[ -37  171  157 -206   90   14  129  167 -114  100  263  -95  170  142
  213  107   80 -384   49  259   83  -32  157 -206  -30   80  -11  362
 -145   44  -50   77  147  -40 -263 -231   76 -179 -128] -> 12
[-189   80  -36   75  146 -189  -45 -222 -112  342  391  342  248  -41
  318   44   66 -314 -258   60   95 -236  110    2   75  231 -498   59
 -143   22 -169  136 -129 -131   18  -23   68 -212 -402] -> 2
[ 261  160  139 -366  194   79  -12  154   -5  -40    8 -321  -28  266
  -90  -72  269  -23 -193 -143   69   23  116  -73  174   39 -139 -103
 -161   -2  -58 -307  170 -319  -21  319 -160   20  212] -> 4
[  -1  207   97  154  194  443  -14  195   15 -193  178 -126  225   71
 -252  -28 -364  -37  619 -215 -300  470  122  -16   12 -151  -59  167
  -89 -106  154  -42   41  253  -59 -238  -46 -145  213] -> 9
[ -18 -382  -24  154  398 -148  -41 -278  -38  243  249   20  344 -106
  163   -5 -215  127  200 -330  140  154  326  316   79  -87  709  341
  -74  440 -426  146  -46 -374  -93   68   12 -308 -213] -> 7
[-292 -204  -64  192  290  579 -186 -351 -180  315  339  -87   30 -103
  140 -258  119  -89   34 -379  340  100  -51  241  130 -141  -21  185
  -14  317 -289  216 -121 -436  -42  -11   84  -42  -70] -> 10
[-336  353 -289  -84  -34 -163 -368   42  -70  254   34  120 -245   13
  145   65  491 -141 -564 -271  404  -69 -100  341  244  -19   35  -56
  161   20 -645  165  105  -36  316  174   38   84 -136] -> 3
[-484 -217 -172  439  262  316    4  147  -16  122  383 -163  -64 -148
   22  -86  -27 -131  -50 -317  196   -8 -134  414 -355  -21 -330  240
  -42  485  -23  230   50 -207   73  134  149    1 -168] -> 1
[  97  110   92   80   55  371   45   55   18 -159   -9 -191  324  153
 -256  -55 -375  -22  447    3 -258  497   91 -102   65   -8 -346  -52
   48 -118  236  -28 -170  211  -43   -1  -38  -65  272] -> 10
[ 156   97    3  325  353  322   34  132  -51 -185  -18  -20  343  101
 -410  -13 -411  135  578 -152 -461  579  101  -42  -68  -53 -356   19
    4  210  316  -22 -209  331   52   14   99 -138  197] -> 0
[-175 -264 -173   56  240  242  -25 -141  -15  231  165  -23  -65 -214
  190  -50   80  -39 -354   20  414   -8  -13  179  -30  137  137   87
   39  481 -292  248 -150 -390  148  209   18   51  -29] -> 12
[-490  -68 -265  194  378  201 -236 -127  -46  310  108   48  -98 -269
   68  -72   41    1 -147 -383  293   25  -68  276 -117   34   67  107
  156  473 -392  122 -180 -339  127   48   63   26 -120] -> 6
[ 134 -191    5 -498  112  -76  142    0    2   56  359 -566  335  437
  -10  260  350 -395  137 -299  218   15  435   67  -13  259 -166 -161
 -157   86 -226 -115  234 -300   17  182  -58  -33  324] -> 12
[-460 -181 -166  315  254  381 -184 -355  -58  161   34 -163  180 -115
  221 -140   -1  -80  155 -612   -3  -58  -27  471  -96 -109  -23  328
   73  419 -361  194 -100 -233  160  218  121  -31 -284] -> 9
[ -13  102  107    4  125  132 -169  280  -38  -10 -157 -349  492  499
 -372  -95 -391  -23  619 -835 -488  554  212  257   14 -127 -593 -146
   13  222  -32 -175   99  129  -28   51  119  -47  212] -> 8
[ -52  336  212   22 -172  398 -181  169  -79  -15   13  -30  239    0
 -264 -166 -401  -33  432  153  -94  367   73 -344  114  -51 -421  -90
  225 -443  326 -193  -85  375 -171 -241 -141 -201  127] -> 10
[  30  125  174  -53  146  161 -149  190  -24 -133  -25 -215 -125  193
  -61 -334  147   61 -323  -68  -80  -17 -136  -21   27 -220 -354  276
 -207   54  -30  -97   45 -139  127  373  -18 -108 -145] -> 3
[ 221  400   84   67  141  170  -39  233   75 -145  -27 -119  333  192
 -200  118 -364  196  505 -391 -435  484  336 -171  275 -148  158  -44
   10 -212  -17 -206    7  244   70   26 -156 -147  412] -> 3
[ -84  267  -90 -523  135 -330    4  197 -107  183  280 -312   83  332
  245  174  485 -364  -49  -43  220 -110  368   -5  107  212   16    7
 -152  119 -502 -123  404 -450  -14  204  -92 -301  -13] -> 12
[-172  -54 -161  448  151  239  109  258  169  296  372  166 -192 -460
  330   74  225   54 -619  403  329  -34 -247  100  137   -9   59  434
  -25  356 -185  265 -204   36  -96 -305  178 -277 -379] -> 3
[-365 -153 -197  422  259  445 -150 -152  -62  154  201   31 -115 -183
  177 -192  -99   81  -18 -269  181  -15  -13  380   18 -189  142  178
   -8  358 -257  359  -93 -234  379  222  111   86   47] -> 11
[-552  291 -116  289  139  276 -110 -115   25   19   32  104    4 -423
   93   13  -79  -61  119  106  -12 -196 -136   69 -138  -82  400  635
  110  -35  -55  167 -153   46  185  -77 -143 -141 -317] -> 3
[ 248  -67  148 -243  258  -98  -58  262  112 -142  -91 -276  -96  210
  -28 -215  182   38 -313  213   73  107   -2   59    8 -164   74  175
 -183  141 -146  -35   44 -187  -21  309   88 -134 -138] -> 5
[ -89  208  227 -340    6  -60  -13  237   32   45  340 -315  204  167
  188  -58  191 -450 -136  264  178   22   76  -90   20  161 -546  213
 -159 -159  -95  -25  157  -91 -250  -35   -6 -468 -358] -> 10
[ 206  183  226 -232  264  130  -81  171  153 -223  170 -516  -78  162
  -10 -124  325   89  -31  233   23   23   79  -42  105 -200  625  493
 -277  -93 -400 -254  365 -280 -210  143 -123 -345  -83] -> 1
[-234  -59  -68  110  276  521 -102 -111   41  115  254 -292   59 -147
   22 -180   38  -69 -131 -135  331   91  -59  197  -49   16   43   92
   19  169 -102  110 -158 -342   37  158  -75 -160   43] -> 4
[-111  181  111  239   21  251  -13  247 -110  -43  -77   32  202  210
 -250  -38 -385  111  501 -213 -349  376   95  -48  120 -171 -231  -77
  135  -94  172 -151  -81  420  -90 -184  -36  -84   90] -> 8
[-211  196  -82  368  125  632 -305  179 -143  -95  141 -142   25  148
 -248 -284 -230  -26  621 -321 -119  492    0 -144   91 -268 -725   15
   44  197 -121  -80   47  354   63  -24  129 -340  255] -> 1
[  33  500  -27 -222  -52  -25   28  -85  149  334  290 -363  532  177
  334  348  283 -227  139 -344 -174  -82  508   13  355  269 -223  -35
 -179 -260 -531  -38  371 -157  -18 -134   21 -329  273] -> 10
[  97  191  -37  466  205  630 -171  199 -106 -145  133  -45   83  154
 -357 -211 -278  183  622 -400 -185  633   99    6  230 -311 -268    0
   -8  135  230  -77   -3  331   53  -31  139 -100  287] -> 1
[-294  254   93 -164  216 -261  101  429  139  334  567  -74  222   95
  320  165  155 -438 -317  266  102   31  186 -178    5  301 -899  145
 -190    1 -284   15  372  -25 -134 -303  115 -501 -108] -> 12
[  33  590  -48 -248  -42  -10  -32  157   78   74  363 -358  164  289
  102  138  464 -165  -41  177    2   93  261 -225  405  138  146  184
 -166 -235 -435 -157  355 -152   72   95 -166 -380   52] -> 11
[ 262  262  171  -81  345  241 -120  -32   -1  -76  134 -241  -10   71
 -130 -197  423  113 -123   62  -89   22   12   98  259 -141   46  485
 -315   61 -268 -104  206 -282  -24  284   45 -192  -60] -> 8
[  36  209  -44  366  320  481 -205  222   35    7  -81  -53  230   45
 -166 -207 -281  183  485 -326 -319  563   56   39  178 -308 -426 -144
  153  110    8  -98 -192  239   41   -9  165 -199  194] -> 9
[  -2  143   97 -273  194 -161  -49   73  -56  152  264 -293  285  289
  263  -40  247 -291  -25 -189   71   52  238   -4  129    4 -163   98
 -230  -61 -314  -59  198 -198 -131  -13   37 -331 -122] -> 12
[  27  223  149 -493  -20 -315   28   86    7   77  348 -337  297  268
  193  173  322 -419   48  -12   -2  -14  250  -69   82  171  -43  253
 -160 -163 -340 -142  400 -289 -278   -3  -58 -367 -107] -> 12
[ 173  334  112  -96   73  139 -191  605  -93   12 -188 -148 -356  303
 -155 -356  418   35 -457  134  273   56 -174 -111  218 -284 -226   51
   23  296  -27 -242  121   21  -41  335   79    9 -225] -> 4
[  49   96  -53  176   65  414  -17  174  255 -114 -228 -443  465  284
 -220   26 -337  182  740 -324 -512  758  318  -89   16  -46 -734 -395
  247  -73    9 -218  -45  515   -1 -174  146 -193  319] -> 3
[ -53  343    3  -53  153  146   45 -224 -126  451 -159  697  -88  -48
 -214 -100  -43  279 -425   46   56    5   42 -246  133   79 -132 -153
   54  108  247   43 -724  -87  310   10 -159  551  -12] -> 8
[ -37   14   78 -286  276  299    9 -102 -196  257  579  -49   28  489
  217  -70  300 -389  -93 -677  321  -66  384  392  415  -47 -327 -132
 -335   -9  -96   59  204 -555  139  368   49  325  216] -> 8
[-326 -104 -198  183  203  461 -138 -100   22  299  246 -170   11 -102
  165  -86   -4  -50  -42 -198  333   85   96  248   -7   -8  -54  -10
  103  268 -241  144  -94 -365   68   45   63    8   93] -> 10
[  14  254   -1  269  201  406 -106  281  -12   76  121   98   47 -157
 -178  -47 -209  102  329   12  -53  456   62 -210  322 -189 -487    3
   96   24  -65  -36  -78  429   68  -33   42 -150  342] -> 8
[ -88 -185   91 -396  425 -134  -74 -134  -88  287  470 -152  127  129
  162  -30  314 -313 -146   77  347  -93  239   76   23  292 -260   47
 -256  131 -296   33  363 -432 -107 -124  168 -267  -59] -> 9
[-309  160 -201   82  149  393 -154 -150   68  346  181   33  -57 -145
  203   36   53    8 -105 -255  223  -54  124  237  215  -18  419  118
   62  120 -314  176    7 -400  147   67   16   68  158] -> 5
[-104 -119  314  122  217   59  153 -121  130  -21  287  -57  549  -66
   27  -14 -602  -48  516 -512 -524  227  252   87  -28 -104 -507  260
 -141 -212  132   20  -26  110   43   15  -41 -108  221] -> 6
[ 251   81  217 -197  247 -136  -42  163   46 -110  -88 -177  -65  253
  -72 -176  200  129 -305    0  -76  -18   31  -59  110 -188  187  148
 -182   63 -165 -243   93 -203  -19  361 -122  -82  -91] -> 8
[ 265  828  118 -267   90  276 -122  142   95 -167 -169  -91 -292  272
   54 -226  739  217 -418  348  -15  160  -83 -158  674 -352  321  470
 -157  -97 -419  -95  246  -57  296  487 -131 -138 -131] -> 8
[-116  204  -40 -317  170 -259 -240   84  -97  275  118 -183  188  258
  301   48  224 -198  -29 -200  227  -12  347    7  179   46 -166  -49
  -38   73 -736  -20  143 -146  133   79   59 -231   30] -> 5
[  77 -305  227 -136  294  -64  -83  -71 -126 -147  124   94 -116   53
 -149 -294   36 -155 -234   42  230 -174 -148   83 -121  -59   46  225
 -156  109  174  -20 -195 -259  -43  399  -16   52 -349] -> 4
[ 221  254  172 -324  241 -168 -125  -33  131 -108 -176 -173  -43  140
   25 -105  355   57 -360   95   70 -107   31   15  307 -150  704  354
 -119  -22 -322 -170   93 -242   16  366 -166 -161 -242] -> 7
[ 188 -190   66 -315  285  255  -19  -55  108 -239   -3 -515 -194  144
 -171  -53  522 -132 -481  214  370  -66 -120  131  -76   36  468  377
 -225  303 -179   17  102 -212  -62  234   -9  -88 -138] -> 9
[ 290  436 -101  269  -75  370 -227  236   59  -64 -317 -125  241  300
 -255 -218 -211  291  375  100 -239  333  341  165  401 -319  439  -49
  138   91  -73   37  -34  360  330  213  175  -52  201] -> 2
[ 119  480   69  264   94  341  -50  271  -91 -120  -78  -73  240  233
 -294  -66 -201  145  555 -656 -505  492   73    4  309 -339 -156   70
  -14  -74  200 -200  -25  327   18    2  -19   29  208] -> 6
[-442  -35 -162  336  234  568 -146 -218   25  199  280  -13  -95 -314
  143  -74   53  -47 -110 -254  206 -106  -38  285  -16  -68   84  304
   25  297 -300  338  -97 -229  278  126   58   11  -23] -> 1
[ 167   84  162 -193  181   90  -46  172  134  -78  -35 -339  -63  175
 -116  -86  248   30 -249 -124  -52  -23    2  111   41  -60  -47  192
 -217  136 -101 -128  155 -146   -2  258  -15  -75  -87] -> 4
[ 160    6  241 -266  205  -82    6  193  113  -36   66 -435  -13  289
  120 -155  228   -4 -236 -280 -107  -74   75   33   94 -195   20  147
 -281   59 -323 -209  254 -299  -69  296  -56  -67  -35] -> 6
[ -54  269   63  -81  -66 -101  -57  123  -75   85  120 -182  222  298
  191   35  186 -326   41 -307 -137  -83  102    0   64  -35 -259   63
 -105  -47 -219  -97  161   44 -112  -11   29 -134 -236] -> 1
[  83  113  136  206   38  191   21   87  -97  -62  -30  -20  351  132
 -173  -54 -444  122  635 -303 -430  461  152  -25   74 -167 -271  -29
   37  -72  194  -50  -87  323  -50  -83   10  -30  159] -> 12
[-120   73  -29 -168  415 -339  -78  219   -5  120  184 -138  242  255
   13  195  257 -248  -97   65   41   70  287   31  -39  253 -113  268
 -128  341 -521    4  366 -111  -49  -53  183 -429 -295] -> 0
[-193   29 -156   75  353  300  -43 -241   10  298  266 -163  191 -111
  178   27  116   33  -34 -247  113   60  133  279   68   -2  307  277
 -119  249 -422  186  -67 -447   91   -2   29  -41   65] -> 2
[ 275   71  208 -119  117 -159  -94    7   38   10 -127 -132   85  173
  -23 -216   90   52 -357 -250  -67 -151   57  129  188 -132  183  202
 -264  192 -180 -153   93 -267  -10  402 -133  -64 -203] -> 8
[ 142  -91  173 -123   82  -29 -103  199 -124  -59 -260 -104 -261  195
  -52 -245  -72   71 -331   94   28  -48  -83  -41  -55 -294  200   12
  -28  237 -130   28  -14   77   43  237   42  227   41] -> 2
[ -25  203   12 -205  140 -119  -68   -8  -78  117  341 -150  138  146
  135   59  420 -284 -101  195  159 -126  111 -101   91   99  -39  307
 -183  -14 -343  -55  141 -186  -68   60    4 -296 -238] -> 1
[ 185 -365  271 -224  423  280 -164   -8  -20  -27  231 -334 -167  147
  159 -372  214  -29 -133   41  343 -135   91  300   62 -338   41  180
 -310  127 -238   47  155 -436   11  330  126  -25  -47] -> 9
[ -36  251   12  200  190  473  -63  130 -175    9   34   25  145  198
 -287 -163 -288  144  508 -359 -219  620   97   -3  207 -162 -175  -46
   18   79  151  -32   19  143  -89 -160   67  -82  231] -> 0
[ 101  346   21  199  323  193   71   40   18 -154  151  -27  347   74
 -324  163 -192  127  605 -227 -357  472  213 -136  146  -27  328  320
  -27   33  106 -176    6  120  -69  -65  -98 -241  202] -> 1
[-186  120  -96  142  311  537  -94 -233   48  309  181   17  -75 -170
  151 -134  143  116 -237  -81  249   36   54  243  246  -43  226  153
  -11  183 -246  233 -182 -378  198  178   24  113   -9] -> 4
[-226  166   61 -263  125  -45 -117   42   29  166   75 -383  332  249
  193   16  159 -302  -69 -212  -21  -37  205  176   65  111 -233  124
 -132   25 -490   89  307  -94   60  -74   94 -283  -71] -> 6
[-478  389 -241  369  -16  410 -195   80   90  473 -270  115  -62  -12
  101  -63   31  272 -411 -275   16  -13   59   33  380 -139 -436   -6
  199  156 -518  117 -118  155  517   12   62  270  236] -> 3
[-119  132 -260  -33  313  143  -79 -190   31   67   91 -383  201  -86
   23   86  261   55  187 -134  156  178   54  283 -108  160  731  284
   45  360 -370  -60  100 -531 -187  108  -67 -374 -101] -> 12
[  34  109   47  235   29  271  -25  188  -41  -84  -23   -3  229  142
 -224 -125 -346   29  424  -99 -268  417    1   46   29 -106 -370 -121
   55  -39  264   -1 -117  336    6  -62   91   11   50] -> 11
[ 136 -500  498 -141  -93 -430  128  211  310   42 -151 -274  344  216
  454 -275 -261   98 -267  261 -290   -1   50  278 -217 -276 -500   92
 -116  -64 -349  107  -85   51  -64  120  122    2 -664] -> 1
[  95   87   64   19  133  150   10 -111 -165  -62   42   -1  255  126
 -177  -17 -373   10  626 -419 -171  439  216  -50  140  -75  248  -98
   16   39   96  -45   -6   72  -97  -81 -114  -32  319] -> 8
[ 196  109  214 -216  207   19  -15  -22   65 -117 -129 -234   15  199
  -76  -89  210  111 -241  -14  -65  -37   61    6  125  -83  256  304
 -202   76 -174 -141   89 -213   35  253 -128  -27  -64] -> 8
[ 116  488   -2   50  109  322  -53   -2   66   55  273 -214  477  119
 -259  154 -202  194  798 -787 -330  592  397  -19  431   58   90 -110
  -21 -193 -165 -299  273  -95 -143 -133 -176 -348  598] -> 5
[ -92  369  -43 -356  160   45 -157  -51 -117  219  301 -263  149  273
  202  -29  425 -299   12  100  183    6  192  -65  198   93  -81   53
  -93  -76 -449  -66  287 -280  -59   16   47 -324   60] -> 9
[ 169   36  192 -312  203   44  -95  223  250 -112 -290 -533   26  290
  -27 -150  181   91 -157  -99   22   88  206   71   56 -134  119   49
  -54  195 -291 -181  241 -173   57  212   -1 -138   25] -> 11
[-141  229  -49 -343  126 -169 -100 -236   -3  272  257 -149  236  132
  183  220  297 -273   46  -37   94 -145  277  -28  110  289   44  112
 -107  -32 -404  -17  212 -365  -33  -40   15 -150  -80] -> 2
[-350  -38 -235  262  224  175 -134 -295  -15  285   63   53  127 -181
  123  -43   19   77 -157 -175   70   16    8  261   -7   59  145  210
   81  328 -347  227 -214 -284  234   96   46    9 -205] -> 6
[ 163  194  118  210  211  424  -21  166   10  -33   18  -66  221  244
 -200 -260 -238  199  281 -214 -288  585  111    2  264 -263 -476   10
 -112   25  170  -12  -74  199   84   22   97  -57  155] -> 7
[ 250 -126  348 -307  158 -213  189  126  130 -141   64 -353  229  354
  123 -112    4   67 -162   14 -268   39  154   31   41 -120   24  205
 -276  -93  -92 -233  191 -292  -78  371 -204 -166 -131] -> 0
[ 101  127   50 -182  168  275 -131  147  -40 -283 -235 -438 -269  299
 -276 -238  381  -25 -224  -63  229   29 -151   33  -66 -148  424   99
  -19  337  -44 -140  130 -118  -34  271  -53  -72  -17] -> 8
[  78   82  121 -159  143  149 -137  137   88  -51  -98 -329  -84  172
  -12 -216  263   87 -279    3   84   45  -27   47   65 -155 -144  119
  -52   91 -308 -141   40 -111   21  289  -11  -85 -128] -> 7
[ 126  250  -10  201  183  397  -68   47  -43    7   67 -115  315  112
 -146 -101 -130   84  614 -314 -279  403  234  -44  267 -214 -279   14
  -68   22 -112  -96   -2  205   34  -42   47 -203  227] -> 6
[ -44   69   59 -306  329  130  -44 -154  -91  278  425 -289  362  155
  118   74  410 -381   24  -79  264  -25  257   76   64  216 -152  200
 -192  146 -399   10  222 -326 -187 -140   85 -337  -97] -> 1
[ 285  -88  254 -301  180 -116  -13   34  148 -130  -91 -424  131  261
   83 -190  179   15 -334  -70  -87  -47   77   71   43 -122   55  221
 -299   66 -335  -85   88 -273   25  356  -38  -43 -163] -> 2
[-377  134 -186  192   97  543 -244  -44   38   84   66 -290   31  -83
   56 -220  175  -87 -250 -168  252  118 -183  310  -18  -13   27  228
  135  196 -191  148 -122 -177   94   68   64 -162 -231] -> 7
[-115  335   55   28  -72  195  -26  255   12  -99 -222  -54  255  201
 -358   14 -430   64  613 -345 -399  551   95 -108   -8  -10 -365 -195
  226 -121  193 -161 -117  470   -7 -194  -52   42  204] -> 5
[-136   86   56 -181  110  -31  -31   33   68  189  451 -211   75  110
  263  156  325 -397  -28   -5  111 -222  194  -14  115   70 -228  193
 -147 -102 -382  -13  325 -139 -114  -25   95 -227  -27] -> 5
[  75   31  -56 -286  160 -375   -6   50  -69   54  321 -240  254  186
   93  202  320 -365   43   18  156  -30  152   73  -58  300   84   76
  -89  165 -266  -79  246 -213 -215   28   76 -340 -212] -> 7
